(in the rows, 128 means zero)
[168 129 135 133 114 145 104 109 126 126 144 112 130 121 106 152 147 124
 144  54 141 137 141 128 110 106 103 131 120 127 128 155  75 158 113 127
 122 119 169  97 120  76 138 145 157 153 183 127 131]  Q760
[160 129 129 159 102 127  94 129 126 113 117 134 103 133 127 157 131 139
 151  76 154 132 120 108 146 106 126 138 112 139 116 151 106  98 127 137
 134 123 149 106 151 102 131 124 111 129 126  99 146]  Q394
[170 115  64  98  73 157 118 126 163 106 129  97 106 158 121 131 149 143
 183 201 127 138 122 105 110 130 131 161 146 117 121 131 106 124  84  93
 178 154 124  88 189 117 123 132 121 113  92 145 155]  Q583
[156 151 129 147  95 136  96 135 141 100 120 129  83 137 120 153 120 101
 136  76 162 138 133 135 141  96 114 116 137 130 121 180  85 101 115 146
 124 114 161  78 139  92 130 104 158 157 133  94 168]  Q464
[127 122 128  93 149 124 119 130 147 134 100 141 148  96  94 170 166 128
 131 157  85  99  98 110 108 140 115 156 152  72 150  90 102 159 116 132
 120 161  88 140 190 109 134 142 159  88 115 136  82]  Q480
[135 153 108 132 131 160 115 141 112 129 119 146 100 155 127 174 115 109
 125  96 186 135 110 122 160 109 139 127 128 134  88 173  70 112 133  95
 102 103 164  86 124  88  83 129 160 148 183  98 166]  Q184
[163 134 127 138  87 133  81 148 110 132 131 145  92 126 122 111 124 171
 152 105 147 147 120 115 117  96 156 114 104 124  93 148  85 114 129  83
 114 109 168  73 145  90 138 135 121 107 155  68 159]  Q583
[162 114 156 121  95 129  54 145 108 110 111 142 107 126 126 123 167 149
 121 139 108 108  92 178  94 152 133 193 101  65 134 136 111 139  71 132
 157  92 165  63 141 129 111 157  30 154  86  84 147]  Q711
[153 153 125 166 125 135 121 153 162 121 108 124 110 130 145 146 105 120
 105 108 162 139 114 133 164 127 125 125 114 103 110 155  72 108 132 101
 128  96 149 110 111 119 124 121 151 130 140  98 169]  Q184
[176 159 124 107 135 157 105 121  95 106 136 145 121 121 127 121  91 104
  95  83 154 134 110 110 133 119 135 108 132 143 120 161  74 124 124 108
  98 147 166  82 160 116  98 115 159 161 150 128 179]  Q184
[153 133 116 113 154 132 140 138 147 148 125 137 136  93 106 174 145 126
 100 142 121 116 108  93 121 119 148 142 124 108 123 141 112 158 105 143
 138 143 129 138 194 138 113 140 137 115 116 133 116]  Q480
[157 143 136 149 100 138 104 144 125  94 105 147  77 129 137 167  86 119
 116  83 147 156 117 112 129 114 137 139 110 149 114 148 101  94 128 124
 124 132 178 117 174 122 124 118 137 124 136  88 159]  Q464
[146 146 134 153  87 131 101 139 143 133 119 135  96  90 115  75 131 146
 116  78 146 123 120 155 122 107 146  81 101 127 104 140  73 117 128 164
 123 143 187  92 148 114 123 126 138 163 129  90 179]  Q464
[120 131 142  97 116 139  85 164 136 168  87 147 126 128 109 168 141 152
 150 129 160 135 126 126 139 111 104 144 106  86  98 166  91 122 132 102
  87  83 127  94 132  90 137 144 163 107 136  73 134]  Q480
[170 136 135 141 120 131 110 152 143 108 111 165 116 125 135 179 141 135
 141 102 158 145 132 118 173 105 133 135 125 122 127 156  66 100 137  95
 137  80 140  76 110  92 118 120 137 121 150  92 151]  Q184
[144 142 145 105 146 141 153 140 133 133 112 138 121 134 107 188 152 139
 131 136 124 122 135 115 113 122 140 146 141 122 121 162 110 146 111 156
 146 158 162 135 165 130 113 133 136 155 122 137 116]  Q464
[154 141 150 101 142 112  99 117 145 178 126 174  87 144 128 197 116 153
 144  64 121 130 146 123 196 104 150 110 156  89 131 162  64  98 117  99
 116  76 133 160 131  89 136 138 101 116 159  77 157]  Q394
[104 130 132  90 149 126 142 148 147 139 154 178 147 116 115 123 153 163
 145 165 104 115 134 138 155 129 112 130 129 114 138 127  71 158 112 119
 134 162 134 138 163 124 107 137 158 134 151 169  93]  Q397
[147 128 156 141  93 130 100 129 148  94 123 147 112 141 100 136 119 133
 125  76 147 153 123 116 108  95 113 118 129 122 126 168 108 146 118 103
  95 109 157  92 163 100 102 148 101 121 127  64 157]  Q480
[176 130 140 137  90 130  82 112 123 109 139 150 105 108 128 145 143 125
 139  84 169 128 137 155 152  95 122 135 119 148 128 150  91 119 134 122
 119 132 157  84 163  95 133  97 153 124 158 108 146]  Q760
[121 142 111 112 144 147 132 153 137 128 128 150 113 111 134 181 160  99
 117 127 152 124 101 102 118 128 114 136 124 141 100 153 139 110 109 141
 165 113 128 101 113 135 112 135 141 150 120 140 133]  Q832
[158 139 104  66 130 155 112 153 123 140 109 150 122  96 111 203 178 153
 167 150 137 105 139 117 154 101 125 144 142 133  88 167 112 120 111 142
 141 127 120 121 167 146 122 137 112 155 119 132 145]  Q583
[148 142 130  92 138 157 121 146 155 141 114 151 138 104 106 204 180 132
  98 133 125 126 102  87 116 116 135 139 109 108 116 159 127 170  91 167
 105 144 131 129 183 148 117 142 125 133 122 119 104]  Q480
[128 129 133 151  94 107  94 165 128 130 139 168 121  99 105 146 140 161
 120 131 144 151 128 169 151 106 115 105 103 132 113 189  34 136 120 101
 125  89 148  72 104  83  91 122 126 132 143 101 131]  Q184
[131 125 133 149 106 125 103 159 113 137 139 152 109 125 128 120 101 111
 163  58 153 156  99 144 112 138 102 104  95 122  81 130  75 112 146 156
 132  86 173 118 136  60 149 109 167  96 149 120 147]  Q760
[139 134 111 151  96 128 102 140 113 136 129 130 108 110 125 141 102 125
 117 112 165 129 113 128 123 134 132 137 120 130 121 140  94  96 129  92
 127  98 136  82 120 118 122 136 130 128 130 104 159]  Q832
[172 150 129  79 145 177 158 148 129 129  67 142 126 116 101 173 121 112
 137 127 115 134 157 122 143 116 101 162 162 115 149 182  99 138 117 117
 107 141 129 144 127 117 138 144 170 165 110 130 128]  Q464
[162 152 125 136 180 140 134 145 172 102 138 175 127 100 127  94 197 125
 119 111 101 105 105 157  94 121 143 144  80 102 113 141  93 131 118 118
 165 149 132 123 177 128  93 126 171 154 134 128 138]  Q184
[153 133 130 118 103 132  93 138 114 138 108 118 101 111 149 152 135 144
 132 127 177 118 111 107 131 118 137 136 100 128 104 148  99  85 121 126
 141 111 143  75 139 116 148 116 147 121 133 104 143]  Q832
[136 125 103 138 124 156 147 133 135 119 130 136 117 119 114 181 147 118
 147 131 123 140 120 141 128 117 104 145 103 136 153 169  84 151 113 162
 112 144 104 123 128 125 127 127 173 151 165 131  91]  Q184
[123 140 118 120 132 149 142 149 145 123 119 152 131 136 121 178 200 142
 125 139 107 124 128 110 108 130 132 121 117 120 120 133 114 138 126 130
 124 144 115 141 173 145 112 117 131 128 130 133 121]  Q184
[124 120 165 111 148 163 143 114  99 135 142 144 145 124  95 190 167 149
  84 116 157  92 147  94 101 145 117 106  96 141 140 152 119  79 105 152
 146 125 142 127 173 122 117 144 130 160 112 132 100]  Q394
[163 140 122 118 157 144 155 131 147 117 135 149 125 116 129 159 149 122
 106 122 116 105 132 135 142 132 125 131 123  99 109 138  80 132 114 149
 138 137 126 141 172 137 110 115 137 132 141 133 136]  Q184
[215 136 101 122  67 147 137 180 159 173 118 157 120  85 180  92  49 119
 123 161 167 185 171 138 158 155  86 127  92 136 114 133 105 126 152 144
 125 104 142 140  95 119 145 102 138 126 145 151 175]  Q832
[164 137 120  90 149 136 126 127 144 115 143 151 138 112 100 176 158 136
 109 130 127 109 136 132 132 115 127 131 122 114 125 165 110 154  99 144
 136 138 110 107 149 128 126 134 131 148 117 134 106]  Q711
[139 127 118 189 126 138  66 124 152  92 122 138 108 111 120 139 144 106
 116  88 147 146 172 182 133 114 127 158 106 141 117 143 116 125 126 127
 121  85 141  91 125 121 129 134 167 112 100  67 152]  Q711
[137 139 135 124  94 125  90 139 107 124 129 164 118 117 113 149 121 126
 148 125 177 124 133 122 143  98 113 119 133 129 102 149  96 116 122 121
 123 113 142  81 153  97 107 124 127 133 148 114 151]  Q397
[152 130 142 128 107 115  93 140 124 120 121 152 118 104 125 144 126 138
 121  97 144 122 134 142 135 111 120 119 116 121 121 161 103 108 139 107
 107 115 150  91 145 108 123 128 121 117 130  86 151]  Q480
[116 138 166  99  95 124 108 150 137 154 118 166 116 140 120 141 171 159
 180 146 167 139 148 128 138 128 105 115 139  95 127 129  73 110 123 115
 149  88 143  97 130  85 141 133 165 135 153 128 160]  Q397
[169 129 104  78 131 142 142 136 133 134 126 131 132 117 121 172 159 123
 139 130 137 120 138 127 117 127 119 141 129 117 111 153 107 155 113 154
 151 148 121 139 149 117 119 125 136 140 137 156  95]  Q760
[148 125 126 127 131 142  99 153 115 133 152 149 114 139 124 143 153 138
 145 107 150 141 108 107 107 136 135 114 119 153  97 152 125 116 134  65
 130 109 167  52 128 109 110 156 134 140 139 118 174]  Q832
[136 134 132 140 100 127 107 123 142 119 114 160 112 114 118 167 148 146
 114 105 142 140 106 121 111  98 147 142  93 134 153 169  84 122 103 118
 137 113 162  96 168 117  99 147 142 125 155  82 139]  Q480
[174 121 114 101 121 131 146 117  94 143 100 130 143  85  95 146 141 139
 107 156 159 119 108 109 123 124 160 132 109  97 112 130  91 147 104 177
 145 142 117 114 125 121 134 146 129 123 125 117 113]  Q711
[119 129 128 140 140 145  81 147 118 132 125 125  95 127 154 174 130 130
 135  89 136 125 156 167 158 145 121 163 130 121  95 146  96  94 126 104
 119  91 176 113 103 115 142 141 137 121 119  95 147]  Q832
[156 148 115 142 106 144  99 138 137 118 131 158 112 143 115 138 108 123
 142  95 130 160 117 111 135 102 129 146 108 103 108 176  58 103 105  91
 124 151 192  77 147 100 131 113 174 111 122 101 176]  Q464
[150 147 139 116  97 122 104 132 128 111 128 163 119 124 107 198 137 135
 149 111 164 138 141 122 138 119 128 122 157 118 100 136  90 102 134 119
 123 101 124 121 137 101 125 124 123 115 145 101 154]  Q583
[160 146  90 107 101 122  82 142  90 128 120 147 110 152 146 100 134 141
 155 136 121 153 117 118 117 109 118 156 115  92 108 115  91 135 108 118
 138  91 129  85 149  73 131 111 159 107 193 104 151]  Q583
[142 113 138  70 123 146 144 130 123 114 109 150 133 111 118 148 163 153
 147 100 131 124 104 104 127 115 129 143 117 128 139 122 101 151 113 189
 144 133 121 129 163 138 127 137 114 139 137 122  83]  Q760
[157 138 135  96 150 158 121 150 156 111  83 145 124 121 126 154 171 131
 137 122 102 114 121 143  92 130 108 149  93 115 111 162 119 150 107 140
 137 136 134 140 147 117 131 151 151 142 132 124 106]  Q711
[184 127  80  72 117 137 157 129  79 153  97 103 136 126 115 125 130 105
 140 133 149 123 109 105 100 130 114 122 141 106 106 153 118 164 116 165
 135 120  85 109 141 140 116 137 140 151 158 138 144]  Q760
[ 79 116 153 109 150 166 113 154 120 160 107 173 169 110 125 152 178  96
 177 193 136 112 137 103 105 151  80 161 119 118 156 112  86 106 103 190
 184 119 170 100 155 110 102 124 197 126 109 184 103]  Q397
[152 134 108 136  83 113  96 144 117 119 136 146  96 131 130 151 102 132
 160 101 143 104 135 139 148 120 113 107 143 111  86 149  72 101 132  99
 116 112 130  75 160 111 129 120 121 106 161 108 168]  Q397
[135 129 145  96 119 148 165 151 147 146 112 150 117 122 110 191 134 133
 133 151 108 137 119 103  82 134 149 156 123 137 124 143 137 148 118 150
 142 156 136 147 139 112 123 131 121 132 120 145  72]  Q464
[ 95 119  98 110 125 168 102 126 158 129 122 126  82 142 128  85 209 118
 137 120 141 122 116 179 137 126 131 116  92 122  89 154  76 132  89 152
 126 106 144  87 110  80 120 137 205 141 159  96 131]  Q711
[112 137 142 117 100 119 118 146 105 141 117 176 104 116 110 121 129 139
 181  99 171 129 130 131 133  72 134  73 129 134  90 158  90 125 129 174
 136  90 154  93 119  42 126 119 138 120 146  97 116]  Q397
[138 130 139 152 116 141  97 149 114 145 147 142 109 111 102 149 105 137
 115  85 127 131 114 133 119 108 122 104  92 150 119 172 117 119 126 119
  95 126 172  88 144 114 130 136 124 162 140 100 146]  Q464
[159 136 128 138 155 143 122 140 149 125 132 127 120 112 113 163 155 116
 116 105 131 125 126  95 136 131 139 169 127 135 109 139 104 147 109 152
 132 160 134 175 182 128  97 130 116 144 117 151 101]  Q394
[146 129 140 135 107 113  91 127 135 127 112 136  84 126 121 117 100 152
 134  89 147 133 132 141 128 100 138 105 126 122 115 162  76 134 124 122
 134 103 155  81 150 128 126 143 125 119 138  66 175]  Q711
[134 121 127  86 149 155 115 118 135 131 111 123 157 117 126 198 174 112
 124 106 104 111 128 100 124 125  89 129 127 106 124 133 105 152  84 202
 145 132 145 147 164 139 128 130 131 125 130 144  99]  Q760
[145 138 103 103 160 151  77 155 114 158  89  98  93 114 121 185 160 114
 125 140 141  95  93  88 124 107 112 135 118 104 119 165 117 132  90 149
 156 119 134  79 176 153 140 148 147 164 128 119 149]  Q711
[149 133 130 148 104 124  87 142 140 123 105 116 124 112 114 152 130 134
 123  92 165 114 125 124 130 105 123 107 117 137 136 164  99 113 134 119
 111  83 147  81 166  97 111 138 129 139 135  86 151]  Q480
[100 130 135  94 165 121 156 159 147 123 140 158 167 107 108 173 140 159
 153 141  96 125 132 104 155 124  88 157 140 147  91 140  80 174 113 116
 153 132 126 119 148 122 125 139 187 111 149 197  94]  Q397
[165 145 122  77 129 133 120 150 155 147  97 153 107 102 129 159 135 130
  92 160 115 112 130 153 119 122 138 126 119  94 133 166 117 176  97 173
 121 139 100 162 136 141 106 135  87 154 133 110  76]  Q711
[150 133 118 107 140 148 133 128 153 147 114 146 139 115 115 195 165 146
 125 158 113 123 112 118 140 119 134 139 121  96 127 131  93 164 105 144
 127 133 106 111 137 116 132 134 154 120 151 124 100]  Q184
[168 146 140 131 106 132  45 135 153 137 160 117  89  86 114 147 126 133
 124 110 156 145 114 143  93 156 127 134  97  83 110 107  61  89 104  94
 145 126 153 132 140  75 157 153 159 144 151 119 154]  Q583
[148 139 123 110 119 152 158 144 151 140 111 123 119 104  98 184 170 125
 102 139 158 119 130  83 125 113 112 137 113  87 174 167  77 125  94 164
 127 133 107 157 186 141 127 132 143 159 137 123 103]  Q480
[164 128 160 103 142 130 122 136 126 150 114 146 117 116 120 179 173 122
 113 149 109 129 126 107  98 147 108 150 134 131 103 174 107 154  97 135
 149 138 124 121 158 123 107 129 154 125 144 156 119]  Q394
[142 135 112 119 163 135 123 117 126 119 114 151 127 115 112 165 157 133
 123 102 101 135 125 101 129 113 114 139 113 134 113 147 102 127  94 145
 159 138 129 163 189 117 118 139 166 119 122 133 131]  Q394
[143 116 134 131 120 127  91 117 107 133 130 133 108 101 128 135 188 126
 141  90 138 121 145 135 122  79 127 125 118 180  96 154 139 135 134 118
 140 113 153  84 158 105 121 109 145 119 151 117 146]  Q760
[197 136 132 121 146 121 120 134 139 135 145 116 129 130  84 114 121 106
 184 128 133 160 132 160 135 113  51 116 122 112  73 196 129 107 115  51
 115  57  81 181 186  87 165 127 178 142 119 144 252]  Q583
[138 122 131 136 113 121  78 148 134 148 113 147 114  98 121 126 133 133
 125  96 153 129 138 123 126 101 143 126 107 111 110 127 103 119 141 126
 108  83 135  92 139  83 113 135 123 101 140  62 128]  Q480
[129 149  83 117  75 152  53 138 158 144 131 147 108 135 127 173 160 124
 124  85 120 112 148 128  93 130 142 139 144 104  99 119 118 127 121 102
 109 109 155  60 164 117  93 141  95 126 128  94 180]  Q480
[183 133 121 104 124 110  98 121 184 155 120 157 172  91 148 150 162 169
 133 137  87 124 176  86 126 116 146 165 110 139 110 104 112 146 122 146
 176 149 125 135 179 136 104 107 113  91 120 161 120]  Q394
[140 105 118  87 127 171 142 132 140 151 125 126 141 100  99 161 193 133
 115 156 128 107 123 125 119 127 108 144 108 129 130 131 139 163  97 149
 135 124 104 124 153 124 122 146 124 152 131 145  80]  Q760
[147 130 156 107  94 115  56 134 142 109 126 144 115 139 143  49 112 142
 160 113 144 118 140 163 106 113 104  96 118 118 100 126 114 137 124 135
 119  94 131  56 164  88 114 119 132 129 139  88 152]  Q397
[102 120  96  60 173 110 155 157 102  92 100 151 117 141 116 161 170 138
 148 159  96 110 101 155 162 153 185 133 171 168 126 156  97 134 126 117
 143 115  92 164 178 115  91 118 133 109  72 159  78]  Q711
[124 116 102  86 145 148 111 137 134 177 147 128 155 117 108 153 164 118
 117 132 121 128 123  98 118 114  88  96 110 116  97 152 141 161 103 137
 120 131 117 115 133 149 113 142 125 140 138 136 127]  Q760
[147 139 131 134 135 126 154 144 168 137 124 135 140 130 109 133 125 170
  87 142 159 125  76 111 158 115 172 122 116 134  79 179 101 168 123  57
 112 127 164  59 151 123 104 148 167  99 135 103 153]  Q480
[139 131 128  84 117 146 128 134 173 143  91 159 113 114 118 185 152 127
 129 135 114 118 137 133 107 132 122 116 125 105 113 134 110 147 109 176
 133 119 102 153 151 134 126 141 121 117 133 110 115]  Q711
[128 138 144 117  73 154  65 143 161 114  84 110 102 134 133 151  95 140
 177  92 173 151 116  79 149 104 122 170 145 133 105 112  90 104 137 108
 105  91 132  82 122 112 149 131 135 108 139  78 152]  Q583
[200 128 142 119  78 129 102 137  74 109 121 146 129 105 115 135 101 141
 181 108 171 176 140 116 104 113 141 149 123 123 104 165  79 119 122 161
 140 121 172  76  88  87 148 130 118 120 112  99 146]  Q583
[127 128 159 114  99 147 155 141 148 107 126 159 108 122 121 217 201 163
 150 142 154  75 124  96 161  92  81 160 103  94 146 134 124 104 100 191
 145 126  80  86 189 173 184 106 129 143 158 117  89]  Q397
[143 135 119 107 144 147 130 135 128 126 107 155 118 114 110 180 157 145
 106 136 123 136 139 106 130 130 123 151 134 133 100 141 114 143 105 127
 151 148 126 138 161 117 118 145 153 117 106 134 109]  Q394
[150 124 114  95 119 154 124 132 185 160  91 135 109 109 110 166 163 147
 132 148 127 129 126  95 141 114 119 156 129 117 102 140 101 159  91 146
 144 121  83 123 159 125 119 149 148 122 133 118 111]  Q394
[146 140 142  79  78 166 164 114 226 144  61 122 126 116 129 220 126 148
 151 181 135 123 122 125 163 117 139 151 141 148 141 167 112 136 108 168
 128 170 117 135 130 142 161 111 177 123 105 143 101]  Q464
